Below is a small trained network, with its code and all its weights. Each question gives an input and a target symbol and asks what happens when units are switched off, that is, made to give their printed mean instead of their output.

import numpy as np


def w(rows, s, z=0):
    codes = np.array(rows[::2]) - 128.0
    scale = np.full(codes.shape[1], s)
    scale[-1] = z or s
    return codes * scale


def norm(h):
    return h / np.sqrt((h * h).mean(-1, keepdims=True) + 1e-5)


def f(y):
    return np.maximum(y, 0)


def softmax(a):
    e = np.exp(a - a.max(-1, keepdims=True))
    return e / e.sum(-1, keepdims=True)


def log_softmax(a):
    a = a - a.max(-1, keepdims=True)
    return a - np.log(np.exp(a).sum(-1, keepdims=True))


def net(x, mask):
    ids = ['βγδηξπσφ'.index(c) for c in x.split()]
    T = len(ids)
    res = E[ids] + P[:T]
    u = 0
    for l in range(2):
        q, k, v = (norm(res) @ M[l].T for M in (Q, K, V))
        z = softmax(np.where(np.tri(T) > 0, q @ k.T / 4**0.5, -1e9)) @ v
        res = res + np.where(mask[u], z, O[l][:, -1]) @ O[l][:, :-1]
        u += 1
        y = f(norm(res) @ A[l][:, :-1].T + A[l][:, -1])
        res = res + np.where(mask[u : u + 12], y, B[l][:, -1]) @ B[l][:, :-1]
        u += 12
    return log_softmax(norm(res)[-1] @ U[:, :-1].T + U[:, -1])


Q, K, V, O, A, B = {}, {}, {}, {}, {}, {}
E = w([
[179,117,100,58,63,79,155,192,135,66,117,178],'β',
[175,231,65,153,57,105,136,154,91,89,129,139],'γ',
[137,146,113,31,55,157,167,127,115,172,147,79],'δ',
[147,118,122,103,58,77,168,28,76,139,141,100],'η',
[127,144,144,194,135,86,172,159,218,141,94,49],'ξ',
[143,96,117,119,196,123,254,117,89,115,121,183],'π',
[137,151,170,89,205,79,115,160,107,219,117,212],'σ',
[95,197,137,101,155,214,131,62,173,163,85,176],'φ',
],0.0038)
P = w([
[2,147,76,120,142,79,126,146,153,110,182,132],'0',
[51,159,73,108,131,87,158,125,147,132,145,128],'1',
[78,157,77,108,130,98,168,122,149,140,136,130],'2',
[102,160,97,108,122,96,166,125,149,141,132,127],'3',
[114,156,111,104,116,105,165,128,149,143,122,132],'4',
[126,155,120,109,117,113,164,128,143,140,119,129],'5',
[139,149,128,109,118,118,163,127,140,140,111,124],'6',
[150,140,137,117,117,128,156,128,136,140,112,130],'7',
[157,139,145,121,119,135,149,125,131,136,104,130],'8',
[168,130,152,127,117,142,145,125,126,137,99,125],'9',
[179,125,158,131,120,152,137,124,120,136,100,125],'10',
[196,118,161,143,116,160,130,128,118,135,99,122],'11',
[210,117,176,144,111,169,129,123,116,138,101,125],'12',
[226,126,186,141,112,174,128,126,114,130,98,126],'13',
],0.0046)
Q[0] = w([
[210,196,118,92,1,114,186,126,135,165,114,105],'0.h0',
[59,110,79,180,153,127,55,149,123,50,141,116],'0.h0',
[173,146,134,158,119,125,164,135,174,122,70,51],'0.h0',
[28,93,105,143,140,148,42,110,109,140,165,84],'0.h0',
],0.0064)
K[0] = w([
[222,86,230,160,175,190,151,142,121,127,76,151],'0.h0',
[1,100,85,73,120,79,150,111,120,141,207,121],'0.h0',
[224,105,176,118,125,198,115,111,75,114,150,174],'0.h0',
[37,124,33,98,130,51,152,165,149,77,174,155],'0.h0',
],0.0048)
V[0] = w([
[156,63,77,120,59,45,174,224,126,88,163,46],'0.h0',
[171,108,144,94,166,72,121,202,45,188,153,243],'0.h0',
[123,69,117,176,254,168,225,107,119,111,100,123],'0.h0',
[138,120,79,32,86,196,151,66,23,49,156,170],'0.h0',
],0.0029)
O[0] = w([
[159,160,227,159,192,208,93,88,117,16,164,91,211],'0.h0',
[181,134,96,194,172,156,204,71,178,193,229,208,82],'0.h0',
[133,81,55,14,129,156,216,72,183,44,61,142,128],'0.h0',
[67,102,207,171,2,149,180,168,208,125,200,194,1],'0.h0',
],0.003,0.0013)
A[0] = w([
[114,77,81,142,85,35,117,176,167,124,125,125,14],'0.n0',
[110,144,218,187,64,141,98,162,110,130,204,131,74],'0.n1',
[101,99,206,141,167,170,61,138,199,105,157,202,88],'0.n2',
[110,116,143,130,120,106,115,79,109,112,142,125,62],'0.n3',
[145,124,156,183,158,145,89,145,120,87,176,159,46],'0.n4',
[164,128,204,112,141,136,93,101,110,119,115,85,142],'0.n5',
[149,104,127,76,117,110,102,132,99,104,151,110,44],'0.n6',
[167,93,134,108,100,170,132,203,106,133,146,148,31],'0.n7',
[110,114,189,187,141,109,103,144,191,164,122,139,72],'0.n8',
[71,162,123,124,163,176,85,72,160,117,129,163,2],'0.n9',
[128,157,199,148,177,161,3,130,109,148,149,164,135],'0.n10',
[139,128,92,177,147,105,146,115,125,162,138,133,47],'0.n11',
],0.0038,0.002)
B[0] = w([
[135,52,192,88,155,242,145,110,170,136,132,79,170],'0.n0',
[161,105,106,57,190,68,14,46,209,138,73,151,198],'0.n1',
[61,102,179,62,203,111,185,148,49,186,74,122,144],'0.n2',
[116,115,123,119,176,74,119,94,114,93,131,110,141],'0.n3',
[72,153,166,98,132,156,136,188,194,172,27,141,144],'0.n4',
[45,183,139,183,118,127,139,147,97,149,183,154,250],'0.n5',
[149,197,125,142,130,163,123,178,98,112,126,94,155],'0.n6',
[116,184,107,165,179,43,119,86,146,110,71,107,164],'0.n7',
[122,144,110,218,84,105,190,154,116,143,126,84,159],'0.n8',
[13,126,64,101,120,162,118,111,137,163,66,162,144],'0.n9',
[155,76,88,78,153,128,251,89,151,84,89,147,158],'0.n10',
[101,72,160,113,163,79,131,156,104,148,113,140,150],'0.n11',
],0.0027,0.002)
Q[1] = w([
[114,106,67,53,88,154,64,104,48,83,184,255],'1.h0',
[70,50,75,175,94,218,119,116,62,160,189,119],'1.h0',
[143,115,154,134,106,140,69,162,153,98,185,93],'1.h0',
[59,87,60,193,148,136,112,165,193,121,148,140],'1.h0',
],0.0088)
K[1] = w([
[44,133,164,159,84,97,135,130,227,155,254,162],'1.h0',
[45,130,76,99,145,48,135,198,150,72,156,169],'1.h0',
[124,100,171,150,158,82,74,154,86,83,200,71],'1.h0',
[75,172,60,74,131,104,104,124,119,104,157,84],'1.h0',
],0.0066)
V[1] = w([
[178,169,79,197,72,95,124,162,180,87,109,143],'1.h0',
[140,152,59,96,72,120,107,44,78,95,148,94],'1.h0',
[144,175,109,101,140,253,69,158,192,159,122,141],'1.h0',
[158,107,120,55,162,96,99,210,109,88,114,172],'1.h0',
],0.0044)
O[1] = w([
[27,141,107,89,203,158,116,107,72,27,31,185,158],'1.h0',
[73,21,163,204,56,169,143,142,71,115,166,177,254],'1.h0',
[5,204,144,48,24,95,157,156,179,152,37,74,14],'1.h0',
[104,226,200,126,138,101,187,166,203,103,205,209,61],'1.h0',
],0.0032,0.00071)
A[1] = w([
[142,58,164,132,68,153,2,83,123,154,188,237,3],'1.n0',
[188,96,162,193,81,109,122,205,162,180,136,48,98],'1.n1',
[173,165,67,49,150,109,56,89,88,108,121,73,65],'1.n2',
[138,149,202,126,36,82,2,95,172,154,134,138,20],'1.n3',
[136,188,123,162,75,135,79,165,87,168,220,68,94],'1.n4',
[130,91,86,116,127,240,156,46,108,22,115,93,41],'1.n5',
[110,117,166,146,148,179,5,120,43,91,113,77,106],'1.n6',
[150,151,113,105,76,174,134,99,95,162,154,199,133],'1.n7',
[94,211,179,97,120,50,155,56,170,104,113,113,119],'1.n8',
[29,87,184,127,104,132,51,112,167,105,64,150,77],'1.n9',
[100,125,82,91,88,61,59,112,175,170,67,141,109],'1.n10',
[112,145,100,139,87,176,197,226,93,85,168,125,83],'1.n11',
],0.0037,0.0023)
B[1] = w([
[139,140,114,22,183,171,102,136,244,96,7,24,163],'1.n0',
[55,156,72,28,119,134,101,88,77,122,134,218,201],'1.n1',
[98,110,156,181,107,159,206,154,157,169,175,187,223],'1.n2',
[235,3,160,185,155,159,167,120,84,143,154,62,162],'1.n3',
[111,115,94,150,153,83,158,187,44,185,53,125,169],'1.n4',
[172,134,228,131,106,180,69,182,191,92,148,157,196],'1.n5',
[194,173,133,155,114,113,44,142,70,152,54,73,215],'1.n6',
[209,124,128,132,173,161,153,155,134,122,54,110,203],'1.n7',
[146,62,150,157,60,174,62,110,91,129,169,145,252],'1.n8',
[142,170,27,164,112,159,196,87,51,144,118,203,168],'1.n9',
[154,73,180,107,20,166,110,118,143,135,87,128,211],'1.n10',
[165,132,182,169,118,190,158,195,106,154,76,79,174],'1.n11',
],0.0035,0.0026)
U = w([
[151,195,157,89,148,41,65,132,188,196,182,172,33],'β',
[49,166,80,82,90,146,84,57,139,112,97,204,56],'γ',
[161,3,125,167,91,118,63,60,76,143,197,136,37],'δ',
[147,119,98,94,196,113,70,103,166,88,63,33,181],'η',
[105,194,140,226,127,127,98,187,49,80,101,118,245],'ξ',
[147,116,215,117,126,189,163,163,213,44,190,156,195],'π',
[164,155,49,134,204,118,223,97,126,157,168,163,91],'σ',
[75,74,121,76,61,150,167,176,108,201,98,102,103],'φ',
],0.0044,0.0011)

Each question gives the input, a string of symbols that net reads in full, and the target symbol t.
The units are the heads (4 rows each of Q, K, V and O) and the neurons (one row each of A and B). Each row of codes is followed by its name. A weight is (code - 128) times the scale printed after its matrix; where a second scale follows, it is the last column's (O, A, B and U).
mask holds one flag per unit, layer by layer, with each layer's heads first. A switched-off unit (its flag False) gives its mean, the last column of its rows in O or B, instead of its output. The means were averaged over made-up inputs and are rounded, as every weight is.
A unit's drop is (log p(t) with every unit on - log p(t) with that unit switched off) / (log p(t) with every unit on - log p(t) with every unit switched off).
The circuit of an input: a set's keep is (log p(t) with only the set's units on - log p(t) with every unit switched off) / (log p(t) with every unit on - log p(t) with every unit switched off). Starting from the 12 units with the biggest drops (on a tie, the unit counted first), units are removed one at a time, each time the one whose removal leaves the highest keep (on an exact tie, the one counted first), for as long as the keep stays at least 0.8.
circuit, biggest first: the units of the circuit, biggest drop first
top k neurons: the k neurons with the biggest drops, biggest first
top k neurons in layer l: the k neurons of layer l with the biggest drops, biggest first
drop of u: that unit's drop, to one decimal
input β γ σ β, target σ: top 2 neurons in layer 1 -> 1.n5; 1.n10
input δ ξ δ β, target π: top 2 neurons -> 1.n2; 0.n5
input η β β η β δ β, target δ: circuit, biggest first -> 0.h0; 0.n1; 1.n3; 1.h0
input σ γ β, target π: circuit, biggest first -> 0.n0; 1.h0
input ξ σ η γ ξ, target β: circuit, biggest first -> 0.h0; 1.h0; 1.n1
input π γ φ β δ σ ξ π σ ξ φ φ φ, target φ: circuit, biggest first -> 0.h0
input β β π ξ δ δ ξ δ δ δ δ γ η β, target η: top 2 neurons -> 1.n0; 0.n1
input β η γ δ π π δ, target π: circuit, biggest first -> 0.h0; 1.n5
input β γ η β ξ ξ ξ ξ η η η β β, target η: circuit, biggest first -> 1.n0; 0.n1; 0.h0; 1.n2
input φ ξ φ γ φ γ ξ β ξ σ φ, target φ: circuit, biggest first -> 1.h0; 0.h0
input ξ γ ξ π δ β β γ, target γ: top 4 neurons -> 0.n1; 0.n4; 0.n10; 1.n9
input γ β γ ξ δ π γ δ γ, target δ: circuit, biggest first -> 0.n1; 0.h0; 1.n3
input ξ ξ δ δ η γ π, target π: circuit, biggest first -> 0.h0; 1.n5
input σ ξ ξ η ξ φ γ, target φ: circuit, biggest first -> 0.h0; 0.n0
input ξ φ η φ β φ ξ η φ π φ β ξ, target δ: circuit, biggest first -> 0.h0; 1.h0
input ξ η β δ ξ β δ γ ξ β η, target ξ: top neuron in layer 1 -> 1.n6
input δ π ξ, target π: circuit, biggest first -> 0.h0; 1.n6; 1.n8
input η σ β π σ ξ σ η, target σ: circuit, biggest first -> 0.h0; 1.n10
input γ ξ ξ ξ β, target ξ: top 2 neurons -> 1.n6; 1.n2
input φ π ξ ξ β ξ β ξ φ β φ β, target φ: circuit, biggest first -> 0.h0
input φ η π δ ξ φ φ π φ ξ δ ξ η, target ξ: top 2 neurons in layer 1 -> 1.n6; 1.n2
input ξ γ β γ β, target γ: top 2 neurons -> 0.n1; 1.n9
input ξ ξ ξ ξ ξ δ ξ β γ ξ β, target ξ: top 2 neurons in layer 1 -> 1.n2; 1.n6
input η δ γ η γ ξ β β σ η, target σ: drop of 1.n8 -> 0.1
input φ ξ β ξ ξ δ δ β δ, target δ: drop of 0.h0 -> 1.5
input ξ γ η η ξ σ ξ, target β: drop of 1.h0 -> 0.7
input δ π β ξ β β η, target η: drop of 1.h0 -> 1.1
